Here is a tiny trained network, its code and every weight. The questions are about switching its units off for an input and a class, where a switched-off unit gives its printed mean instead of its output.

import numpy as np


def w(rows, s, z=0):
    codes = np.array(rows[::2]) - 128.0
    scale = np.full(codes.shape[1], s)
    scale[-1] = z or s
    return codes * scale


def norm(h):
    return h / np.sqrt((h * h).mean(-1, keepdims=True) + 1e-5)


def f(y):
    return y / 2 * (1 + np.tanh(0.7978845608 * (y + 0.044715 * y**3)))


def log_softmax(a):
    a = a - a.max(-1, keepdims=True)
    return a - np.log(np.exp(a).sum(-1, keepdims=True))


def net(x, mask):
    res = np.array(x, float).reshape(1, 4) / 4 @ E
    u = 0
    for l in range(3):
        y = f(norm(res) @ A[l][:, :-1].T + A[l][:, -1])
        res = res + np.where(mask[u : u + 5], y, B[l][:, -1]) @ B[l][:, :-1]
        u += 5
    return log_softmax(norm(res)[-1] @ U[:, :-1].T + U[:, -1])


A, B = {}, {}
E = w([
[172,93,44,2,149,155,165,238,75],'x0',
[96,39,63,166,78,141,112,147,165],'x1',
[214,194,85,174,109,103,209,178,229],'x2',
[208,54,166,141,221,125,109,103,170],'x3',
],0.0088)
A[0] = w([
[197,203,209,131,107,252,69,174,122,2],'L0N1',
[151,73,152,166,187,114,189,133,105,117],'L0N2',
[165,151,127,102,112,121,122,176,202,109],'L0N3',
[120,69,99,188,93,193,135,136,142,80],'L0N4',
[152,191,167,123,167,160,139,124,82,105],'L0N5',
],0.011,0.0058)
B[0] = w([
[100,108,111,128,134,68,188,110,207,127],'L0N1',
[121,204,113,80,69,141,65,134,165,221],'L0N2',
[111,108,95,125,134,171,108,77,55,254],'L0N3',
[108,122,102,107,145,9,148,89,160,250],'L0N4',
[86,84,72,122,131,69,141,113,162,229],'L0N5',
],0.015,0.003)
A[1] = w([
[85,210,145,136,48,138,182,181,134,106],'L1N1',
[117,162,205,250,115,159,155,111,182,48],'L1N2',
[225,183,71,224,141,146,193,136,157,3],'L1N3',
[151,211,168,101,202,66,188,99,104,23],'L1N4',
[234,91,161,131,199,156,107,123,208,58],'L1N5',
],0.015,0.0043)
B[1] = w([
[127,206,159,114,84,131,46,153,182,204],'L1N1',
[227,133,120,189,219,96,152,124,75,255],'L1N2',
[81,47,121,65,66,254,151,90,59,213],'L1N3',
[44,43,71,75,156,58,176,121,193,169],'L1N4',
[77,230,148,127,51,107,61,192,143,191],'L1N5',
],0.015,0.0078)
A[2] = w([
[97,58,254,101,159,172,96,133,97,92],'L2N1',
[133,125,108,83,127,144,144,196,126,148],'L2N2',
[203,116,138,101,165,136,173,242,114,40],'L2N3',
[152,13,82,224,59,124,126,196,208,3],'L2N4',
[187,116,159,91,131,170,197,254,156,78],'L2N5',
],0.017,0.003)
B[2] = w([
[146,100,58,86,42,244,208,137,131,229],'L2N1',
[167,125,207,237,170,93,139,86,180,254],'L2N2',
[154,174,140,232,208,84,93,70,31,180],'L2N3',
[24,100,101,23,200,45,223,133,247,191],'L2N4',
[208,87,186,160,231,98,144,128,48,168],'L2N5',
],0.012,0.0064)
U = w([
[64,81,86,117,167,59,177,126,196,119],'0',
[191,124,167,207,216,128,141,131,70,251],'1',
[117,94,93,109,70,249,154,120,78,78],'2',
[112,233,144,125,76,127,44,199,153,50],'3',
],0.015,0.0022)

Each question gives the input, the list of numbers given to net, and the class t.
The units are the neurons (one row each of A and B). Each row of codes is followed by its name. A weight is (code - 128) times the scale printed after its matrix; where a second scale follows, it is the last column's (A, B and U).
mask holds one flag per neuron, layer by layer. A switched-off neuron (its flag False) gives its mean, the last column of its row in B, instead of its output. The means were averaged over made-up inputs and are rounded, as every weight is.
A unit's drop is (log p(t) with every unit on - log p(t) with that unit switched off) / (log p(t) with every unit on - log p(t) with every unit switched off).
The circuit of an input: a set's keep is (log p(t) with only the set's units on - log p(t) with every unit switched off) / (log p(t) with every unit on - log p(t) with every unit switched off). Starting from the 12 units with the biggest drops (on a tie, the unit counted first), units are removed one at a time, each time the one whose removal leaves the highest keep (on an exact tie, the one counted first), for as long as the keep stays at least 0.8.
units of the circuit, in order: the units of the circuit, biggest drop first
most important unit: the unit with the biggest drop
k most important neurons: the k neurons with the biggest drops, biggest first
k most important neurons of layer l: the k neurons of layer l with the biggest drops, biggest first
drop of u: that unit's drop, to one decimal
input [-3,6,2,7], class 3: most important neuron of layer 0 => [L0N5]
input [5,2,5,1], class 1: 2 most important neurons => [L0N3, L2N2]
input [-2,-4,-6,6], class 2: 3 most important neurons => [L2N1, L1N1, L0N4]
input [7,-7,5,-4], class 0: 2 most important neurons => [L1N4, L1N2]
input [3,2,5,-7], class 3: 2 most important neurons => [L1N1, L2N1]
input [5,-5,-4,0], class 0: 2 most important neurons => [L1N2, L1N4]
input [-3,-7,8,-4], class 2: 4 most important neurons => [L1N3, L0N4, L0N3, L2N4]
input [-8,2,2,-8], class 1: 2 most important neurons of layer 1 => [L1N2, L1N5]
input [5,4,4,-3], class 1: 3 most important neurons => [L0N5, L1N4, L2N2]
input [6,5,1,-4], class 1: 2 most important neurons => [L0N5, L1N4]
input [-4,2,7,-6], class 2: 2 most important neurons => [L1N3, L0N2]
input [2,-7,-8,8], class 2: 3 most important neurons => [L0N4, L2N1, L1N1]
input [-2,-4,3,-4], class 0: 3 most important neurons => [L1N4, L0N2, L0N1]
input [-4,4,0,-8], class 3: units of the circuit, in order => [L1N1]
input [-2,-4,4,4], class 0: 2 most important neurons of layer 0 => [L0N1, L0N5]
input [2,6,-1,-6], class 0: 4 most important neurons => [L0N4, L0N2, L1N5, L2N4]
input [3,-8,3,-8], class 0: 2 most important neurons => [L1N4, L0N2]
input [-4,0,-4,-4], class 1: 3 most important neurons of layer 1 => [L1N3, L1N2, L1N5]
input [-6,-3,7,-6], class 2: 3 most important neurons => [L1N3, L0N2, L2N2]
input [-5,4,-4,-4], class 1: 2 most important neurons of layer 0 => [L0N5, L0N2]
input [6,-4,4,-3], class 1: most important unit => L0N4
input [2,5,-6,-7], class 3: 2 most important neurons of layer 0 => [L0N3, L0N5]
input [6,2,-1,-7], class 3: 2 most important neurons of layer 1 => [L1N1, L1N2]
input [-5,-6,0,8], class 3: 2 most important neurons of layer 0 => [L0N4, L0N2]
input [-3,4,5,5], class 2: 2 most important neurons of layer 1 => [L1N3, L1N1]
input [-2,-8,2,8], class 0: 2 most important neurons of layer 1 => [L1N4, L1N1]
input [6,-7,5,-3], class 0: units of the circuit, in order => [L1N4]
input [-4,-8,-5,-5], class 0: drop of L1N1 => 0.0
